Below are the code and all the weights of a small trained network. Each question names an input and a class and asks about switching units off, where a switched-off unit gives its printed mean instead of its output.

import numpy as np


def w(rows, s, z=0):
    codes = np.array(rows[::2]) - 128.0
    scale = np.full(codes.shape[1], s)
    scale[-1] = z or s
    return codes * scale


def norm(h):
    return h / np.sqrt((h * h).mean(-1, keepdims=True) + 1e-5)


def f(y):
    return y / 2 * (1 + np.tanh(0.7978845608 * (y + 0.044715 * y**3)))


def log_softmax(a):
    a = a - a.max(-1, keepdims=True)
    return a - np.log(np.exp(a).sum(-1, keepdims=True))


def net(x, mask):
    res = np.array(x, float).reshape(1, 3) / 4 @ E
    u = 0
    for l in range(4):
        y = f(norm(res) @ A[l][:, :-1].T + A[l][:, -1])
        res = res + np.where(mask[u : u + 8], y, B[l][:, -1]) @ B[l][:, :-1]
        u += 8
    return log_softmax(norm(res)[-1] @ U[:, :-1].T + U[:, -1])


A, B = {}, {}
E = w([
[71,92,225,77],'x0',
[230,198,134,71],'x1',
[227,3,131,119],'x2',
],0.0038)
A[0] = w([
[75,82,245,15,3],'L0N0',
[131,132,123,144,96],'L0N1',
[57,76,99,197,51],'L0N2',
[212,198,135,58,98],'L0N3',
[133,195,152,214,139],'L0N4',
[26,24,129,192,26],'L0N5',
[201,128,89,255,90],'L0N6',
[84,162,73,73,151],'L0N7',
],0.0055,0.0029)
B[0] = w([
[88,91,197,62,246],'L0N0',
[136,133,125,127,102],'L0N1',
[190,161,161,178,177],'L0N2',
[101,127,156,254,230],'L0N3',
[60,153,99,73,172],'L0N4',
[142,135,143,172,253],'L0N5',
[80,151,44,103,204],'L0N6',
[62,128,148,99,172],'L0N7',
],0.0052,0.0016)
A[1] = w([
[104,104,170,255,2],'L1N0',
[125,81,159,115,97],'L1N1',
[109,86,149,103,112],'L1N2',
[131,131,131,132,121],'L1N3',
[110,112,122,129,100],'L1N4',
[60,80,166,179,68],'L1N5',
[92,134,148,86,107],'L1N6',
[241,238,173,5,23],'L1N7',
],0.0057,0.00061)
B[1] = w([
[178,172,127,148,240],'L1N0',
[165,120,149,105,187],'L1N1',
[184,135,155,114,174],'L1N2',
[122,124,128,129,128],'L1N3',
[163,151,127,129,129],'L1N4',
[175,178,144,149,251],'L1N5',
[137,138,133,89,161],'L1N6',
[67,84,146,254,234],'L1N7',
],0.0067,0.0011)
A[2] = w([
[122,133,164,255,14],'L2N0',
[154,86,164,124,13],'L2N1',
[130,90,123,115,37],'L2N2',
[129,142,133,63,7],'L2N3',
[120,117,185,64,93],'L2N4',
[96,194,167,208,166],'L2N5',
[189,206,138,114,139],'L2N6',
[198,65,48,189,54],'L2N7',
],0.0073,0.0019)
B[2] = w([
[115,44,123,254,193],'L2N0',
[87,185,100,76,141],'L2N1',
[114,136,125,88,110],'L2N2',
[160,160,110,157,100],'L2N3',
[166,195,153,117,169],'L2N4',
[139,54,156,141,251],'L2N5',
[46,103,139,148,144],'L2N6',
[115,137,176,103,252],'L2N7',
],0.0058,0.0031)
A[3] = w([
[146,133,14,160,55],'L3N0',
[103,114,86,183,106],'L3N1',
[119,115,153,102,4],'L3N2',
[117,111,41,141,41],'L3N3',
[27,185,139,140,146],'L3N4',
[186,39,114,64,132],'L3N5',
[164,44,117,97,15],'L3N6',
[145,147,2,146,112],'L3N7',
],0.0085,0.0026)
B[3] = w([
[94,151,238,87,205],'L3N0',
[170,108,169,116,209],'L3N1',
[94,110,145,103,104],'L3N2',
[131,170,184,94,159],'L3N3',
[208,112,7,110,243],'L3N4',
[69,193,39,158,254],'L3N5',
[139,149,58,126,168],'L3N6',
[101,89,254,60,222],'L3N7',
],0.007,0.0028)
U = w([
[115,134,220,28,197],'0',
[156,58,146,221,11],'1',
[140,133,2,82,173],'2',
],0.015,0.0012)

Each question gives the input, the list of numbers given to net, and the class t.
The units are the neurons (one row each of A and B). Each row of codes is followed by its name. A weight is (code - 128) times the scale printed after its matrix; where a second scale follows, it is the last column's (A, B and U).
mask holds one flag per neuron, layer by layer. A switched-off neuron (its flag False) gives its mean, the last column of its row in B, instead of its output. The means were averaged over made-up inputs and are rounded, as every weight is.
A unit's drop is (log p(t) with every unit on - log p(t) with that unit switched off) / (log p(t) with every unit on - log p(t) with every unit switched off).
The circuit of an input: a set's keep is (log p(t) with only the set's units on - log p(t) with every unit switched off) / (log p(t) with every unit on - log p(t) with every unit switched off). Starting from the 12 units with the biggest drops (on a tie, the unit counted first), units are removed one at a time, each time the one whose removal leaves the highest keep (on an exact tie, the one counted first), for as long as the keep stays at least 0.8.
circuit, biggest first: the units of the circuit, biggest drop first
top k neurons: the k neurons with the biggest drops, biggest first
k most important neurons of layer l: the k neurons of layer l with the biggest drops, biggest first
drop when u is switched off: that unit's drop, to one decimal
input [-7,7,-5], class 0: circuit, biggest first : [L3N7]
input [3,-1,4], class 2: top 2 neurons : [L3N5 L3N7]
input [7,8,-8], class 1: top 4 neurons : [L1N7 L0N6 L2N5 L0N3]
input [-8,8,-2], class 0: top 4 neurons : [L0N6 L3N7 L3N0 L0N0]
input [-4,-1,5], class 2: top 2 neurons : [L2N7 L3N5]
input [-5,-4,-5], class 0: top 3 neurons : [L3N7 L2N7 L0N0]
input [-3,5,6], class 2: top 4 neurons : [L2N7 L0N2 L3N5 L1N5]
input [-2,-7,-8], class 2: top 2 neurons : [L3N4 L0N3]
input [1,5,-7], class 2: top 4 neurons : [L3N4 L0N4 L0N7 L0N2]
input [-4,5,2], class 1: 2 most important neurons of layer 1 : [L1N7 L1N6]
input [-7,-7,-6], class 0: top 3 neurons : [L3N7 L0N3 L3N0]
input [-5,-1,7], class 2: top 2 neurons : [L2N7 L3N5]
input [-6,0,-5], class 0: top 2 neurons : [L3N7 L2N7]
input [-2,-2,-6], class 2: circuit, biggest first : [L3N4]
input [-7,-3,7], class 0: 4 most important neurons of layer 3 : [L3N7 L3N0 L3N4 L3N3]
input [-5,-5,-3], class 0: 3 most important neurons of layer 0 : [L0N3 L0N4 L0N6]
input [5,8,-4], class 1: drop when L1N7 is switched off : 0.8
input [0,-1,-8], class 2: drop when L3N4 is switched off : 0.1
input [5,6,-3], class 1: drop when L1N7 is switched off : 0.9
input [-3,7,5], class 1: circuit, biggest first : [L1N7]
input [1,0,-6], class 2: drop when L1N1 is switched off : 0.0
